Below is a small trained network, with its code and all its weights. Each question gives an input and a class and asks what happens when units are switched off, that is, made to give their printed mean instead of their output.

import numpy as np


def w(rows, s, z=0):
    codes = np.array(rows[::2]) - 128.0
    scale = np.full(codes.shape[1], s)
    scale[-1] = z or s
    return codes * scale


def f(y):
    return y / 2 * (1 + np.tanh(0.7978845608 * (y + 0.044715 * y**3)))


def log_softmax(a):
    a = a - a.max(-1, keepdims=True)
    return a - np.log(np.exp(a).sum(-1, keepdims=True))


def net(x, mask):
    res = np.array(x, float).reshape(1, 7) / 4 @ E
    y = f(res @ A[0][:, :-1].T + A[0][:, -1])
    res = res + np.where(mask, y, B[0][:, -1]) @ B[0][:, :-1]
    return log_softmax(res[-1] @ U[:, :-1].T + U[:, -1])


A, B = {}, {}
E = w([
[127,131,132,126,129,135,126,137,131,133,130],'x0',
[148,101,102,161,120,141,89,56,71,253,131],'x1',
[125,135,131,131,127,133,126,141,124,135,131],'x2',
[131,121,128,124,127,124,133,115,133,123,124],'x3',
[173,31,160,132,164,41,133,178,174,184,171],'x4',
[122,127,132,125,129,126,132,125,129,127,125],'x5',
[141,80,126,149,87,126,96,190,99,122,15],'x6',
],0.013)
A[0] = w([
[126,116,144,135,155,98,135,120,114,158,117,103],'N0',
[113,210,119,126,121,204,126,47,99,120,92,131],'N1',
[135,90,120,152,109,114,121,184,106,166,14,174],'N2',
[146,96,133,139,146,83,128,166,138,127,131,175],'N3',
[133,143,136,123,135,94,146,190,155,10,184,195],'N4',
[129,92,125,142,120,113,123,162,105,162,22,99],'N5',
[133,81,128,133,117,119,113,177,116,158,8,15],'N6',
[128,133,124,116,129,113,125,142,142,91,152,147],'N7',
[158,89,128,139,135,120,132,119,163,178,197,99],'N8',
[100,139,121,145,124,113,126,129,72,157,106,218],'N9',
[122,86,147,116,140,80,135,170,151,137,116,8],'N10',
[105,157,131,107,130,156,130,116,159,92,135,83],'N11',
[111,160,106,134,121,164,116,124,98,123,56,122],'N12',
[134,138,141,133,118,145,138,214,136,9,2,134],'N13',
[136,138,125,157,128,128,122,113,96,140,101,81],'N14',
[109,127,149,98,137,93,145,189,167,35,179,61],'N15',
],0.016,0.015)
B[0] = w([
[131,151,159,113,145,132,117,130,121,136,167,159],'N0',
[215,127,122,173,110,214,121,165,149,128,116,239],'N1',
[94,154,127,118,125,189,119,116,97,86,68,250],'N2',
[180,118,119,141,133,139,141,107,149,148,159,211],'N3',
[157,130,136,157,111,230,126,151,114,102,55,245],'N4',
[178,135,116,171,111,182,136,159,125,130,104,208],'N5',
[243,109,120,166,122,184,130,131,192,145,197,196],'N6',
[141,100,138,112,136,176,126,150,107,123,112,161],'N7',
[86,126,118,115,114,47,123,133,135,145,148,217],'N8',
[147,114,138,117,150,100,148,127,163,123,176,211],'N9',
[61,147,135,103,133,174,134,112,86,75,77,160],'N10',
[91,106,133,103,153,144,132,102,92,129,102,154],'N11',
[79,117,132,104,141,79,133,80,108,115,115,189],'N12',
[22,129,138,76,143,7,125,110,101,155,154,241],'N13',
[79,151,143,103,140,160,129,173,112,123,137,147],'N14',
[224,139,96,173,118,148,123,110,176,149,195,203],'N15',
],0.017,0.022)
U = w([
[96,162,126,134,83,185,101,149,72,80,42,39],'0',
[173,112,79,177,67,137,108,133,172,171,172,255],'1',
[16,129,133,63,117,2,105,96,79,178,155,94],'2',
],0.0097,0.0026)

Each question gives the input, the list of numbers given to net, and the class t.
The units are the neurons (one row each of A and B). Each row of codes is followed by its name. A weight is (code - 128) times the scale printed after its matrix; where a second scale follows, it is the last column's (A, B and U).
mask holds one flag per neuron, in row order. A switched-off neuron (its flag False) gives its mean, the last column of its row in B, instead of its output. The means were averaged over made-up inputs and are rounded, as every weight is.
A unit's drop is (log p(t) with every unit on - log p(t) with that unit switched off) / (log p(t) with every unit on - log p(t) with every unit switched off).
The circuit of an input: a set's keep is (log p(t) with only the set's units on - log p(t) with every unit switched off) / (log p(t) with every unit on - log p(t) with every unit switched off). Starting from the 12 units with the biggest drops (on a tie, the unit counted first), units are removed one at a time, each time the one whose removal leaves the highest keep (on an exact tie, the one counted first), for as long as the keep stays at least 0.8.
units of the circuit, in order: the units of the circuit, biggest drop first
top k neurons: the k neurons with the biggest drops, biggest first
drop of u: that unit's drop, to one decimal
input [1,0,-4,2,0,4,-3], class 0: units of the circuit, in order -> N15
input [-8,-7,-8,1,6,-6,5], class 0: top 2 neurons -> N4, N10
input [-1,-5,-5,2,4,-4,1], class 0: top 2 neurons -> N4, N6
input [3,2,-3,-5,-5,4,-1], class 1: top 3 neurons -> N2, N4, N1
input [-6,-6,7,-7,8,5,6], class 0: top 2 neurons -> N10, N2
input [-2,-4,1,7,-2,3,-5], class 0: top 3 neurons -> N4, N6, N3
input [-6,4,2,-3,0,-1,4], class 0: top 3 neurons -> N2, N15, N3
input [-8,-3,0,8,8,-6,2], class 0: top 3 neurons -> N10, N4, N9
input [3,-4,-6,4,5,8,7], class 0: top 2 neurons -> N2, N10
input [4,2,-6,4,-7,8,0], class 1: top 2 neurons -> N1, N2
input [8,-3,0,2,-1,3,-8], class 0: top 2 neurons -> N4, N6
input [2,-4,-5,4,-1,-2,-8], class 0: top 2 neurons -> N4, N6
input [4,-5,-8,1,5,8,3], class 0: top 2 neurons -> N4, N10
input [-6,1,-3,-4,2,-4,-1], class 2: top 2 neurons -> N1, N6
input [1,-2,-3,-2,-4,-4,7], class 2: units of the circuit, in order -> N13
input [0,-8,8,1,-2,-2,3], class 2: drop of N13 -> 2.3
input [-5,-1,3,7,8,5,7], class 0: drop of N10 -> 2.8
input [7,-7,-8,7,0,-1,3], class 2: drop of N1 -> 0.3
